Below are the code and all the weights of a small trained network. Each question names an input and a class and asks about switching units off, where a switched-off unit gives its printed mean instead of its output.

import numpy as np


def w(rows, s, z=0):
    codes = np.array(rows[::2]) - 128.0
    scale = np.full(codes.shape[1], s)
    scale[-1] = z or s
    return codes * scale


def norm(h):
    return h / np.sqrt((h * h).mean(-1, keepdims=True) + 1e-5)


def f(y):
    return y / 2 * (1 + np.tanh(0.7978845608 * (y + 0.044715 * y**3)))


def log_softmax(a):
    a = a - a.max(-1, keepdims=True)
    return a - np.log(np.exp(a).sum(-1, keepdims=True))


def net(x, mask):
    res = np.array(x, float).reshape(1, 6) / 4 @ E
    u = 0
    for l in range(2):
        y = f(norm(res) @ A[l][:, :-1].T + A[l][:, -1])
        res = res + np.where(mask[u : u + 3], y, B[l][:, -1]) @ B[l][:, :-1]
        u += 3
    return log_softmax(norm(res)[-1] @ U[:, :-1].T + U[:, -1])


A, B = {}, {}
E = w([
[132,136,126],'x0',
[253,42,55],'x1',
[130,133,127],'x2',
[84,226,25],'x3',
[181,53,229],'x4',
[131,126,129],'x5',
],0.0059)
A[0] = w([
[73,94,117,230],'0.n0',
[173,184,125,253],'0.n1',
[254,82,96,170],'0.n2',
],0.0091,0.0063)
B[0] = w([
[19,178,212,232],'0.n0',
[53,48,190,254],'0.n1',
[53,1,48,245],'0.n2',
],0.0061,0.005)
A[1] = w([
[68,86,22,20],'1.n0',
[117,58,142,149],'1.n1',
[180,152,7,5],'1.n2',
],0.013,0.003)
B[1] = w([
[216,159,154,254],'1.n0',
[135,174,118,251],'1.n1',
[140,157,248,139],'1.n2',
],0.019,0.0044)
U = w([
[51,160,159,58],'0',
[171,151,237,79],'1',
[206,110,60,254],'2',
[128,6,72,102],'3',
[64,195,8,152],'4',
],0.021,0.0029)

Each question gives the input, the list of numbers given to net, and the class t.
The units are the neurons (one row each of A and B). Each row of codes is followed by its name. A weight is (code - 128) times the scale printed after its matrix; where a second scale follows, it is the last column's (A, B and U).
mask holds one flag per neuron, layer by layer. A switched-off neuron (its flag False) gives its mean, the last column of its row in B, instead of its output. The means were averaged over made-up inputs and are rounded, as every weight is.
A unit's drop is (log p(t) with every unit on - log p(t) with that unit switched off) / (log p(t) with every unit on - log p(t) with every unit switched off).
The circuit of an input: a set's keep is (log p(t) with only the set's units on - log p(t) with every unit switched off) / (log p(t) with every unit on - log p(t) with every unit switched off). Starting from all 6 units, units are removed one at a time, each time the one whose removal leaves the highest keep (on an exact tie, the one counted first), for as long as the keep stays at least 0.8.
units of the circuit, in order: the units of the circuit, biggest drop first
k most important neurons: the k neurons with the biggest drops, biggest first
top k neurons in layer l: the k neurons of layer l with the biggest drops, biggest first
drop when u is switched off: that unit's drop, to one decimal
input [0,6,2,-8,4,-5], class 3: units of the circuit, in order -> [0.n2]
input [-5,1,-5,4,-3,-6], class 1: 2 most important neurons -> [1.n0; 1.n1]
input [-8,2,-2,-7,1,4], class 3: 3 most important neurons -> [1.n0; 0.n2; 1.n2]
input [1,1,-2,8,6,6], class 2: 4 most important neurons -> [0.n0; 1.n0; 1.n2; 0.n1]
input [-8,3,-1,-7,-6,-4], class 2: 2 most important neurons -> [1.n0; 1.n1]
input [5,2,7,6,-7,1], class 1: 2 most important neurons -> [1.n2; 1.n0]
input [6,0,-4,-4,-1,-7], class 0: 3 most important neurons -> [1.n0; 1.n1; 1.n2]
input [-3,3,-8,-5,-3,0], class 2: 2 most important neurons -> [1.n0; 1.n1]
input [4,2,-8,-5,-6,-7], class 2: 3 most important neurons -> [1.n0; 0.n2; 1.n2]
input [7,2,7,-3,5,6], class 3: 2 most important neurons -> [1.n0; 0.n2]
input [6,0,-2,-4,0,-2], class 0: 3 most important neurons -> [1.n0; 1.n1; 1.n2]
input [-7,1,-6,8,4,2], class 2: 3 most important neurons -> [1.n0; 1.n2; 0.n0]
input [2,5,7,6,-2,8], class 1: drop when 1.n2 is switched off -> 0.3
input [-6,-5,1,1,7,-7], class 0: drop when 0.n2 is switched off -> -0.5
input [2,3,-3,1,-8,3], class 1: drop when 0.n1 is switched off -> 0.0
input [-4,2,7,-2,4,8], class 3: drop when 0.n0 is switched off -> -0.1
input [-4,8,-8,1,-8,6], class 1: top neuron in layer 1 -> [1.n2]
